Here is a tiny trained network, its code and every weight. The questions are about switching its units off for an input and a class, where a switched-off unit gives its printed mean instead of its output.

import numpy as np


def w(rows, s, z=0):
    codes = np.array(rows[::2]) - 128.0
    scale = np.full(codes.shape[1], s)
    scale[-1] = z or s
    return codes * scale


def f(y):
    return np.maximum(y, 0)


def log_softmax(a):
    a = a - a.max(-1, keepdims=True)
    return a - np.log(np.exp(a).sum(-1, keepdims=True))


def net(x, mask):
    res = np.array(x, float).reshape(1, 4) / 4 @ E
    y = f(res @ A[0][:, :-1].T + A[0][:, -1])
    res = res + np.where(mask, y, B[0][:, -1]) @ B[0][:, :-1]
    return log_softmax(res[-1] @ U[:, :-1].T + U[:, -1])


A, B = {}, {}
E = w([
[129,88,142,151,122,230,1],'x0',
[156,159,81,199,7,144,76],'x1',
[190,31,77,254,141,109,89],'x2',
[44,126,60,173,106,194,166],'x3',
],0.0087)
A[0] = w([
[130,56,143,173,87,134,100,234],'neuron 0',
[128,128,103,82,139,255,119,213],'neuron 1',
[141,48,93,132,39,78,172,130],'neuron 2',
[40,166,100,121,67,164,104,144],'neuron 3',
[124,137,187,44,151,193,191,153],'neuron 4',
[64,155,93,89,2,189,85,206],'neuron 5',
[84,101,47,74,105,225,114,136],'neuron 6',
[122,115,108,172,90,134,117,254],'neuron 7',
[102,89,99,174,65,147,190,178],'neuron 8',
[167,50,150,158,122,57,133,224],'neuron 9',
[61,55,132,216,85,115,202,146],'neuron 10',
[167,211,57,99,76,41,172,193],'neuron 11',
],0.0086,0.0029)
B[0] = w([
[147,132,82,144,97,113,82,228],'neuron 0',
[176,174,131,81,140,146,84,223],'neuron 1',
[102,68,180,176,52,143,163,195],'neuron 2',
[184,254,29,103,101,151,139,214],'neuron 3',
[109,152,75,63,182,9,124,247],'neuron 4',
[188,223,89,80,89,190,104,254],'neuron 5',
[79,212,112,127,210,203,113,214],'neuron 6',
[190,132,118,82,89,169,84,216],'neuron 7',
[62,191,171,229,89,235,180,215],'neuron 8',
[113,46,144,87,56,121,106,219],'neuron 9',
[55,90,172,164,132,228,125,217],'neuron 10',
[166,119,154,180,92,131,233,251],'neuron 11',
],0.0074,0.0078)
U = w([
[43,125,38,91,212,41,219,136],'0',
[197,109,206,132,28,74,227,108],'1',
[63,146,93,173,114,161,76,81],'2',
[150,196,44,74,57,163,156,127],'3',
[100,94,73,145,134,96,132,8],'4',
[201,10,113,42,101,86,45,253],'5',
[19,72,160,226,2,188,226,123],'6',
],0.0082,0.0041)

Each question gives the input, the list of numbers given to net, and the class t.
The units are the neurons (one row each of A and B). Each row of codes is followed by its name. A weight is (code - 128) times the scale printed after its matrix; where a second scale follows, it is the last column's (A, B and U).
mask holds one flag per neuron, in row order. A switched-off neuron (its flag False) gives its mean, the last column of its row in B, instead of its output. The means were averaged over made-up inputs and are rounded, as every weight is.
A unit's drop is (log p(t) with every unit on - log p(t) with that unit switched off) / (log p(t) with every unit on - log p(t) with every unit switched off).
The circuit of an input: a set's keep is (log p(t) with only the set's units on - log p(t) with every unit switched off) / (log p(t) with every unit on - log p(t) with every unit switched off). Starting from all 12 units, units are removed one at a time, each time the one whose removal leaves the highest keep (on an exact tie, the one counted first), for as long as the keep stays at least 0.8.
units of the circuit, in order: the units of the circuit, biggest drop first
k most important neurons: the k neurons with the biggest drops, biggest first
drop when u is switched off: that unit's drop, to one decimal
input [6,3,4,4], class 3: units of the circuit, in order -> [neuron 5]
input [-1,-4,5,-2], class 5: 3 most important neurons -> [neuron 8; neuron 11; neuron 9]
input [0,-8,6,4], class 6: units of the circuit, in order -> [neuron 4; neuron 10]
input [2,-6,6,1], class 5: units of the circuit, in order -> [neuron 8; neuron 9]
input [-3,0,8,-4], class 6: units of the circuit, in order -> [neuron 2; neuron 4]
input [3,-3,1,-2], class 5: units of the circuit, in order -> [neuron 8; neuron 3]
input [3,-5,1,-1], class 5: 2 most important neurons -> [neuron 8; neuron 6]
input [2,0,2,-4], class 5: 2 most important neurons -> [neuron 8; neuron 11]
input [-4,6,-4,-3], class 1: units of the circuit, in order -> [neuron 11; neuron 6]
input [2,-6,-2,-1], class 0: units of the circuit, in order -> [neuron 4; neuron 5]
input [2,-4,6,3], class 6: 4 most important neurons -> [neuron 4; neuron 10; neuron 5; neuron 3]
input [3,-4,-7,0], class 0: 2 most important neurons -> [neuron 4; neuron 7]
input [-4,-4,6,-3], class 5: 2 most important neurons -> [neuron 8; neuron 9]
input [5,-7,-5,-4], class 0: units of the circuit, in order -> [neuron 4]
input [-2,-4,-1,-5], class 0: units of the circuit, in order -> [neuron 4; neuron 5]
input [1,-4,3,-1], class 5: 2 most important neurons -> [neuron 8; neuron 11]
input [-3,7,-1,-5], class 1: drop when neuron 0 is switched off -> 0.0
input [-6,-3,-2,2], class 0: drop when neuron 4 is switched off -> 0.2
input [3,0,5,-2], class 5: drop when neuron 8 is switched off -> 0.1
input [-5,3,-6,-5], class 1: units of the circuit, in order -> [neuron 11]
input [4,-8,-3,5], class 0: drop when neuron 4 is switched off -> 0.2
